Below are the code and all the weights of a small trained network. Each question names an input and a target symbol and asks about switching units off, where a switched-off unit gives its printed mean instead of its output.

import numpy as np


def w(rows, s, z=0):
    codes = np.array(rows[::2]) - 128.0
    scale = np.full(codes.shape[1], s)
    scale[-1] = z or s
    return codes * scale


def f(y):
    return y / 2 * (1 + np.tanh(0.7978845608 * (y + 0.044715 * y**3)))


def softmax(a):
    e = np.exp(a - a.max(-1, keepdims=True))
    return e / e.sum(-1, keepdims=True)


def log_softmax(a):
    a = a - a.max(-1, keepdims=True)
    return a - np.log(np.exp(a).sum(-1, keepdims=True))


def net(x, mask):
    ids = ['ΓΘΨΩβελξπσ'.index(c) for c in x.split()]
    T = len(ids)
    res = E[ids] + P[:T]
    q, k, v = (res @ M[0].T for M in (Q, K, V))
    z = softmax(np.where(np.tri(T) > 0, q @ k.T / 3**0.5, -1e9)) @ v
    res = res + np.where(mask[0], z, O[0][:, -1]) @ O[0][:, :-1]
    y = f(res @ A[0][:, :-1].T + A[0][:, -1])
    res = res + np.where(mask[1:25], y, B[0][:, -1]) @ B[0][:, :-1]
    return log_softmax(res[-1] @ U[:, :-1].T + U[:, -1])


Q, K, V, O, A, B = {}, {}, {}, {}, {}, {}
E = w([
[65,157,121],'Γ',
[137,198,145],'Θ',
[87,167,124],'Ψ',
[95,187,122],'Ω',
[151,160,179],'β',
[1,176,43],'ε',
[101,191,121],'λ',
[29,174,68],'ξ',
[155,181,172],'π',
[176,166,205],'σ',
],0.012)
P = w([
[170,249,130],'0',
[101,186,131],'1',
[63,133,141],'2',
[105,191,129],'3',
[117,190,138],'4',
[190,28,45],'5',
[118,192,136],'6',
],0.016)
Q[0] = w([
[172,69,107],'H1',
[163,4,83],'H1',
[107,206,163],'H1',
],0.016)
K[0] = w([
[17,3,160],'H1',
[82,59,228],'H1',
[203,148,87],'H1',
],0.012)
V[0] = w([
[183,159,223],'H1',
[161,203,231],'H1',
[63,152,2],'H1',
],0.0089)
O[0] = w([
[118,12,21,192],'H1',
[158,181,40,247],'H1',
[96,250,186,130],'H1',
],0.011,0.015)
A[0] = w([
[122,85,186,133],'N1',
[126,136,126,99],'N2',
[102,233,164,194],'N3',
[61,164,67,180],'N4',
[57,101,174,174],'N5',
[214,21,52,56],'N6',
[35,156,241,8],'N7',
[104,111,158,129],'N8',
[227,155,125,143],'N9',
[124,223,54,175],'N10',
[79,140,203,121],'N11',
[174,1,153,180],'N12',
[69,220,214,34],'N13',
[106,251,207,154],'N14',
[186,42,36,205],'N15',
[182,55,64,38],'N16',
[71,118,119,124],'N17',
[165,181,129,127],'N18',
[215,146,146,103],'N19',
[36,185,200,18],'N20',
[204,81,59,39],'N21',
[134,20,56,130],'N22',
[94,200,150,156],'N23',
[38,25,131,161],'N24',
],0.0083,0.013)
B[0] = w([
[96,138,113,126],'N1',
[126,142,122,124],'N2',
[109,54,142,193],'N3',
[170,92,189,211],'N4',
[104,148,189,130],'N5',
[84,170,190,201],'N6',
[186,74,51,139],'N7',
[122,134,137,124],'N8',
[114,108,115,151],'N9',
[145,94,148,243],'N10',
[113,107,106,140],'N11',
[154,116,91,148],'N12',
[111,180,10,162],'N13',
[65,139,149,193],'N14',
[174,142,88,255],'N15',
[76,157,203,176],'N16',
[140,140,143,131],'N17',
[100,90,106,149],'N18',
[109,117,126,129],'N19',
[164,117,1,147],'N20',
[24,183,200,179],'N21',
[155,176,139,208],'N22',
[133,100,145,168],'N23',
[172,161,144,141],'N24',
],0.0089,0.027)
U = w([
[121,111,240,227],'Γ',
[217,130,2,2],'Θ',
[158,115,124,195],'Ψ',
[171,98,106,204],'Ω',
[173,155,58,95],'β',
[129,145,29,22],'ε',
[178,101,94,212],'λ',
[45,148,186,115],'ξ',
[180,154,48,74],'π',
[119,218,143,121],'σ',
],0.0099,0.0051)

Each question gives the input, a string of symbols that net reads in full, and the target symbol t.
The units are the heads (3 rows each of Q, K, V and O) and the neurons (one row each of A and B). Each row of codes is followed by its name. A weight is (code - 128) times the scale printed after its matrix; where a second scale follows, it is the last column's (O, A, B and U).
mask holds one flag per unit, heads first, then neurons. A switched-off unit (its flag False) gives its mean, the last column of its rows in O or B, instead of its output. The means were averaged over made-up inputs and are rounded, as every weight is.
A unit's drop is (log p(t) with every unit on - log p(t) with that unit switched off) / (log p(t) with every unit on - log p(t) with every unit switched off).
The circuit of an input: a set's keep is (log p(t) with only the set's units on - log p(t) with every unit switched off) / (log p(t) with every unit on - log p(t) with every unit switched off). Starting from the 12 units with the biggest drops (on a tie, the unit counted first), units are removed one at a time, each time the one whose removal leaves the highest keep (on an exact tie, the one counted first), for as long as the keep stays at least 0.8.
circuit, biggest first: the units of the circuit, biggest drop first
unit that matters most: the unit with the biggest drop
top k neurons: the k neurons with the biggest drops, biggest first
drop of u: that unit's drop, to one decimal
input ξ Γ σ σ Γ, target ξ: circuit, biggest first -> H1; N14
input ξ ξ ξ ξ ε, target ξ: circuit, biggest first -> H1; N15
input Γ Ω ξ Θ, target Γ: circuit, biggest first -> H1; N13; N3
input Ω Ψ σ ξ ξ Θ, target σ: circuit, biggest first -> N6; N21; N16; N3
input Γ β σ σ Γ β Ψ, target Γ: top 2 neurons -> N15; N13
input Γ ε ξ λ, target Γ: top 3 neurons -> N15; N13; N20
input ε Ω σ ξ π σ π, target ε: unit that matters most -> N13
input σ ξ σ σ Ψ Γ β, target σ: top 3 neurons -> N21; N6; N16
input Θ σ σ, target Θ: circuit, biggest first -> N21; N6
input ε Ω σ Θ, target ε: top 3 neurons -> N13; N20; N14
input ξ Ω ξ Ω, target ξ: top 3 neurons -> N14; N15; N3
input ξ ε ε π σ Γ, target ε: top 3 neurons -> N13; N20; N7
input σ ε λ, target σ: top 4 neurons -> N6; N21; N16; N22
input π σ Γ σ σ ε, target Γ: circuit, biggest first -> H1
input ξ ε σ π π Ω σ, target ξ: top 2 neurons -> N14; N15
input σ Ω π, target σ: top 2 neurons -> N6; N21
input ξ σ σ, target ξ: top 2 neurons -> N15; N14
input σ Γ Ψ, target σ: top 4 neurons -> N6; N21; N16; N22
input Ω ε σ σ Γ Ψ, target σ: drop of N22 -> 0.1
input ε σ σ Γ Ψ, target ε: drop of N19 -> 0.0
input ξ Θ Θ σ Ψ, target ξ: drop of H1 -> 4.1
input σ Ψ σ σ ξ Ω, target σ: unit that matters most -> N6
